B:
1: [ -46   18  -45   62 -130  167  -39  119   67  -24  121  -53  -77   53
  121  -42  -11   80   66]
2: [ 121   81  -64   18 -136  344   21  176  107 -103   71    8 -167 -108
  165   97 -155  -28 -191]
3: [ -10   62   70    8  -27   -7  -61    8   34 -102   78  -76 -107  -33
   25   16   79   19   59]
4: [ -51   22  -40   44    8  232   80  115    2  121 -111   56  107  255
   68   76  -83  -33   80]
5: [  28   82   18    6   16  282   23   72  -20   50 -106  119  126  172
   22   91  -53  -59   73]
6: [ -25   63  -25   52  -11  160  138   50   69   97 -257  186   -7  185
  114   49 -153 -221 -147]
7: [ -45  -60   35   -1  -62   -1  -49   71   30  -12   19 -104 -104   -6
   49   23    1   15    7]
8: [ -19 -168  325 -198  193 -130 -154 -171 -167   76 -327   59  209   24
 -180  103  102 -141  124]
9: [  90  -14  -28  -22 -146  263  -96  215   43  -99  228 -141 -106  -88
   66  120   -7  169   27]
10: [  83  126 -455  250 -489  438  113  581  287 -154  485 -308 -579 -158
  355   49 -323  175 -334]
11: [  -3   85  -40   68 -145  182  -24  114   72  -25   62   66  -62   90
   83  -21   -4    8   27]
12: [  30 -132  146 -156  168  260   42   21  -20  100 -140   69  259  191
   57  270   32   72  112]
13: [-191   74  111   89   35 -396  -69 -125  -54   -6 -123 -100 -121   85
 -117 -153  121 -164  148]
14: [-11 140 -16  68 -53 151  47  45 101 -57  55  66 -59 113 120  13  28  -3
  31]
15: [  26   99  -83   63  -60  337  150  117  132   22  -84  143  -48  127
  221   72 -168  -99 -156]
16: [ -35  -41  163  -66   99   -3 -149  -26 -186   60 -162  -63  152   59
 -181   39   30  -71  215]
17: [ -33  -35  -25   29  -97   51  -61  143   54  -99  218 -284 -207 -107
  102   27   -6  140   35]
18: [ -93   19  -29   78  -66   88   10   66   14   75 -106   27  -23  139
   66  -67  -87  -97   20]
19: [ -68   88   -7   61   56   23  -17   95  -70  -28   98 -259  -30   89
  -54   67   29   75  230]
20: [ 196  -79  -28 -103 -177  474   -1  251  160  -72  143   78  -72  -77
  212  252  -81  140 -196]
21: [-347   89   30  207  -56 -435    8 -173   82   52  -86   16 -143  263
   61 -355  164 -133  181]
22: [-186  -41  271  -18   84 -497 -197 -224 -227  160 -471  134  121  178
 -357 -167  139 -361  198]
23: [-138  -56   -9   47   22  -37   56   64   13   85  -77 -133  -47  148
   67   22  -45  -24   58]
24: [-164 -155  179  -69  176  -70  -65 -102 -144  170 -255  -44  232  204
  -74    0   41  -53  251]
25: [-101  -36  -26   60  -89   43  -57   98   32  -19  128 -191 -113   15
   94  -60   -4   97  103]
26: [   0  -99  142  -93   44   -3  -84   16  -74   47 -148  -15   59   36
  -84  115   24  -57   53]
27: [-162  145  -71  178  -90  -93    6   33   86  -94  180 -203 -235   43
  119 -167   43   37  118]
28: [ 153  -51 -174  -30 -121  614  120  392  196 -104  399 -235 -125  -42
  342  343 -127  373  -82]
29: [ -49 -170  242 -168  245   92  -49 -102 -167  176 -340   77  354  202
  -94  155   24  -76  199]
30: [-66 -78  55 -25  54  47  19  39  -1  50 -75 -95   5  79  62  81 -30  -3
  43]
31: [  27   66 -108   89 -248  202  -41  212  107  -67  151  -20 -200  -21
  114  -21  -69   33  -76]
32: [ 168 -100 -177  -45 -189  701   46  425  166  -69  374 -181  -75  -60
  324  295 -168  368  -81]
33: [ -45  128  -98  135 -153  155  112   65  179  -18  -58  141 -195   73
  237  -96 -138 -159 -200]
34: [ -46   -1   66   -2   -2  -72  -12   18   40  -41    9  -88 -102   26
   28   53   63   -2   31]
35: [ 100  -99   -9  -78  -61  346  -45  233  -15   15   50  -99   22  -17
   47  217 -106  103   -8]
36: [-233   75  -27  181 -128 -232  -18  -64  104  -32   19  -74 -249   54
  132 -299   29  -98   32]
37: [ -3  -4 -40  24 -80 162  50 138  88   8  12 -13 -87  74 126  87 -61   9
 -60]
38: [ -55    4 -212  147 -278  124   35  318  153  -22  240 -197 -299   36
  176    3  -97  123  -72]
39: [-136   22  186    6   77 -408 -141 -134 -101  -53  -63 -177  -94   -5
 -184  -70  187  -86  200]
40: [-62  14  18  35 -22   5  16  55  23  32 -56 -20 -43 119  28  31   4 -43
  39]
41: [ 106   47 -106   10  -71  333   59  274   94 -121  254 -247 -177  -79
  155  239  -99  174  -56]
42: [-33  71 -40  62 -48 117  84  97  92  11  -6  29 -61 155 109  62 -17 -18
  -5]
43: [-100  -29   85    9   35 -130  -69   -4  -62   17  -63 -145  -41   44
  -63   -7   39  -42  125]
44: [-25  31  -4  31 -46 135 -20 107 -12  40 -29   0  22 132   1  45 -17 -10
  87]
45: [ -69   17   60   29  -80 -178 -121   27   48 -151  240 -249 -219  -86
    7  -33  176  136  137]
46: [ 187 -206   91 -210  -36  470  -91  212  -19   40   -2   42  168  -18
   44  326  -59  149  -21]
47: [   3  124  -72   97 -168  186   24  113  127  -51   56   92 -139   61
  145  -39  -46  -42  -71]
48: [-110  -18   24   42  -17   -6  -16   42  -13   77  -75  -22   17  168
    6  -20   15  -29  120]
49: [ -38   43   44   -2  120   76   46   48  -39   15  -26 -125   51  137
   -7  145   18   25  151]
50: [-180  144   16  136   70 -283   -8  -13  -75  -21   14 -264 -118  131
 -117  -65   92  -49  249]
51: [ -23 -229  162 -143   30   86 -165   45 -114  101  -96  -55  174   54
  -74  102   44   72  167]
52: [ -73  126 -376  252 -262  393  180  399  270 -122  516 -386 -388   16
  432   -3 -184  308  -47]
53: [-159  -23   45   70 -106  -62   15  -81  101  117 -247  274  -13  213
  125 -193   -4 -204  -57]
54: [-192  158 -137  242 -171 -153   16   98   41   24    6  -97 -237  151
   21 -217  -50 -129   54]
55: [   0 -220  342 -228  185  -77 -236 -108 -317  212 -479  136  390  132
 -364  134   65 -201  220]
56: [ -88  -42  -23   52  -88  -47  -23  117   26   23   24 -142 -131   58
   32    1  -13   10   33]
57: [-156  -29  -54  100  -63  -66   28   81   57   20   33 -201 -176   56
  117  -69  -55    2   23]
58: [ -10  -35  -42   12  -55  143   27  156  106  -89  209 -247 -180  -60
  181  111  -27  163  -13]
59: [-125   98  -17  113  -39  -19   64    2   61   52 -102   83  -44  216
   73  -79    4 -114   46]
60: [ -49  -93  129  -67   88   35  -11  -35  -62  117 -282   75  115  119
  -20   65  -53 -150   15]
61: [-221  159    3  186  -54 -391  -99  -26  -42  -80  128 -283 -230   63
 -113 -213  157  -17  266]
62: [-19 -18  30  -5  -3  92   8  60  26  -5 -35 -65 -58  18  74  65 -48 -25
 -15]
63: [-197   57 -100  193 -218 -128    5   68  122   39   21    9 -211  164
  118 -233    3  -68   16]
64: [ 109 -132  173 -185   97  311  -20   10  -39   88 -259  200  228   74
   22  233  -60  -79  -47]
65: [-129   25  -70  120  -89  -44    9  100   42    5   39 -177 -183   50
   79  -79  -64  -23   25]
66: [ 176  -82 -171  -38 -164  699  102  382  162  -22  179  -66  -83  -61
  332  277 -282  180 -229]
67: [ -99  110  -93  145 -111  -57   41  114  104  -76  160 -186 -255   44
  108  -47    9   35   27]
68: [ -83  114 -120  163 -212  -10   23  134  147  -73  144  -75 -289   29
  143 -108  -24  -10  -57]
69: [  62  -15  -42   -7 -145  269  -55  211   72  -69  210  -98  -86  -20
  103  114   -3  170   29]
70: [-109 -149   91  -53   97  -69  -46   46  -66   52    4 -264   29   74
  -22  106   55  110  194]
71: [ -53  167  -52  131 -120  -46  -43   81   75 -161  228 -201 -270  -58
   59  -77   53   48   67]
72: [ -70  -33  114  -15  -17  -60 -148   -3 -104   55 -105   -3   72   97
 -132  -38   73  -53  183]

[ -39 -229  -36  124  401    0  -61  275   83  -10  -22 -104  268 -158
   97  226  220  -21  263   70  110   91   61   88   -6 -132  165  149
   82]	34
[  43 -315   85  137  475  -34  -41  411  127   74  -84   -5  251 -238
  128  340  187  -84  305   62  163  173  110   86  -47 -118  215  183
   12]	26
[  17  328   56  -18 -495   66  126 -409    0   98  120  146 -240   59
  -79 -414 -165  314   71 -146  -23 -185 -174   30  167  -86 -150   37
  176]	6
[  84 -227   81   56  167   68  -25  135   18  111 -220  236 -238 -208
  -53  175   20  146  306   68  138   -4 -217    3   19  -42   75  161
   33]	15
[-129   72   86  225  -97 -125  107  -29  186   54  295  -69  347  105
  293 -369  -25  -67 -164 -215  -25  186  266 -125  123  118  135  -54
   36]	24
[  10  189  -97  330  -21   -8  145  -54  173 -189   87  -78  181  189
  244 -369  -31  143    8 -197   19   31   33  -38  152  -21  -34 -101
   74]	20
[-159  158  -28   57 -172 -174   36  -88  216   37  223 -134  221   23
   54 -375   -5 -214  -79 -160  -94  118  418 -121   72   53  136  -78
   -6]	18
[ -65  338 -166  280  -58  -55  169  -87  245   12  163 -160  296  223
  307 -660  -68   31 -170 -267 -147   62  414 -146  289  108   69 -172
   19]	31
[ 158  329  256  360 -387 -178  270 -104  221 -101  319   91  232  232
  373 -436 -205  154 -137 -429  130  157   33   23   90  -12 -130 -142
   17]	55
[ 198 -332  220  -29  416 -191  -92  557  193  209 -219  144   52 -449
  -58  524  132 -269  414   52  228  236  261  122 -173 -150  241  185
 -161]	51
[ -64 -238   49 -319   62 -296 -331  240   29  163   72  -77   96 -422
 -299  419  291 -307  229   86  140  111  229  166 -219 -112  167  112
  -71]	38
[-273 -150 -136    2 -119 -227 -192  -69  133 -333  112 -157   20  -58
 -216  -11  155 -321   66   11   34  106   51 -133 -183   30   92  -96
  -22]	64
[ 130  -47   45  -52   77  165   32   15   -9  357 -293  305 -392 -231
 -108  -28  -77  264  305   65   20 -131 -116  -10  177  -31   67  196
   59]	17
[  72 -243   67 -346   84 -152 -283  224  -30  374 -186  179 -267 -485
 -345  371  159  -98  307  127  124    5   79  106  -93  -44  147  165
  -94]	54
[ 226  434   64   30 -515  -67  119 -268   56  110   42  221 -283   72
   -7 -457 -216  342    0 -294   47 -130  -97   65  180  -23 -223 -109
   14]	44
[ 255  113  210   81 -312   98  126 -168  -45  227 -132  463 -479  -40
   22 -202 -236  491  133 -155  140 -123 -428   18  175   26 -154   69
   61]	29
[ -27 -416   55   21  470 -149 -211  458   59   62    9  -86  329 -307
   53  490  324 -160  249   98  210  204   97  137 -136  -87  231  159
  -13]	50
[ 252 -461  247 -154  393 -148 -234  551   -5  324 -263  273 -124 -543
 -137  715  199  -42  437  121  326  143  -67  219 -177 -120  164  249
 -124]	63
[-136  254 -145    0 -317  -25   14 -311   74  -74  136  -85  -48   78
 -103 -404  -17   68   25  -99  -84 -108   50  -42  109  -40  -46  -57
  117]	41
[ -46  101   44   20 -372 -181  -70 -184   21 -145  249   -7   19   31
  -44 -139   36   75  -20 -164  120    8 -155   61  -48  -27 -110  -74
   64]	40
[ -93  319 -151  195 -251   62   97 -302    1  185  235  -22  113  268
  312 -748  -83  395 -308 -253 -137  -85   33 -132  417  234  -30 -132
  136]	22
[  62  -99   90 -268 -154 -305 -191  128  173   -5 -161  124 -326 -400
 -478  290   46 -390  361   32  131   81  190   39 -282 -143   75   28
 -181]	16
[ 310  129   81   -7 -179  107   31  -85  -90  189 -213  364 -466 -115
  -82  -42 -110  524  264  -82  169 -209 -436  162  149 -103 -197   90
   76]	12
[-168  -32 -202 -192 -110 -131 -252  -92   -5  -14   33 -106  -97 -157
 -284  -32  184  -80  101   52   -8  -67   44    0  -28    3   48  -24
   21]	49
[ -27   33   62   50 -239 -223  -62  -50  115 -246  186  -50   79  -29
  -75   11   67  -92  103 -131  152   82  -49   79 -150 -117  -58  -54
   18]	28
[ 458  386  145  102 -453  116  194 -238  -45  218 -228  533 -646   43
   24 -384 -343  706  133 -278  147 -244 -489   97  277  -14 -331  -36
   30]	69
[  -2  113   17  186    5  148  171  -99   71  130   33   60   52   50
  181 -294  -66  256  107  -80  -25  -52  -18  -20  231  -48   40  102
  168]	58
[ 249  131  104  -43 -303  158   27 -221 -174  279 -148  419 -531  -80
  -73 -141 -145  638  174  -80  136 -256 -549  123  212  -25 -214  110
  133]	67
[ 332  110  124   85 -108   93  115  -10   28  111 -278  374 -450 -112
  -55  -31 -168  390  331  -93  168 -131 -328  107  103 -135 -147   87
   27]	71
[  30  -98   10 -188 -177 -205 -235   15   -6   24  -48  118 -264 -246
 -296  155   97  -40  171   -7  147   -8 -108   61 -126  -16  -17   -8
  -70]	19
[ 147  179  -91   61 -329  141   -6 -312 -150   71 -135  310 -520   80
  -42 -354 -128  626   36 -121   71 -267 -561   -3  255   99 -239  -51
  109]	45
[-165 -243   16   82  361 -189  -75  334  241  -79  122 -253  485 -198
   49  244  251 -427  221   44   66  261  430   25 -151 -142  291  105
   -8]	7
[  -9 -402  179 -398  122 -159 -314  253  -41  260 -104  119 -168 -581
 -443  668  249 -228  464  232  203   43    0  201 -270 -209  177  302
  -15]	23
[ -63  456 -170  153 -491  -89  104 -392  133  -98  197  -43  -51  274
   85 -765 -154  163 -220 -305 -119  -76   97 -148  236  132 -126 -255
   37]	46
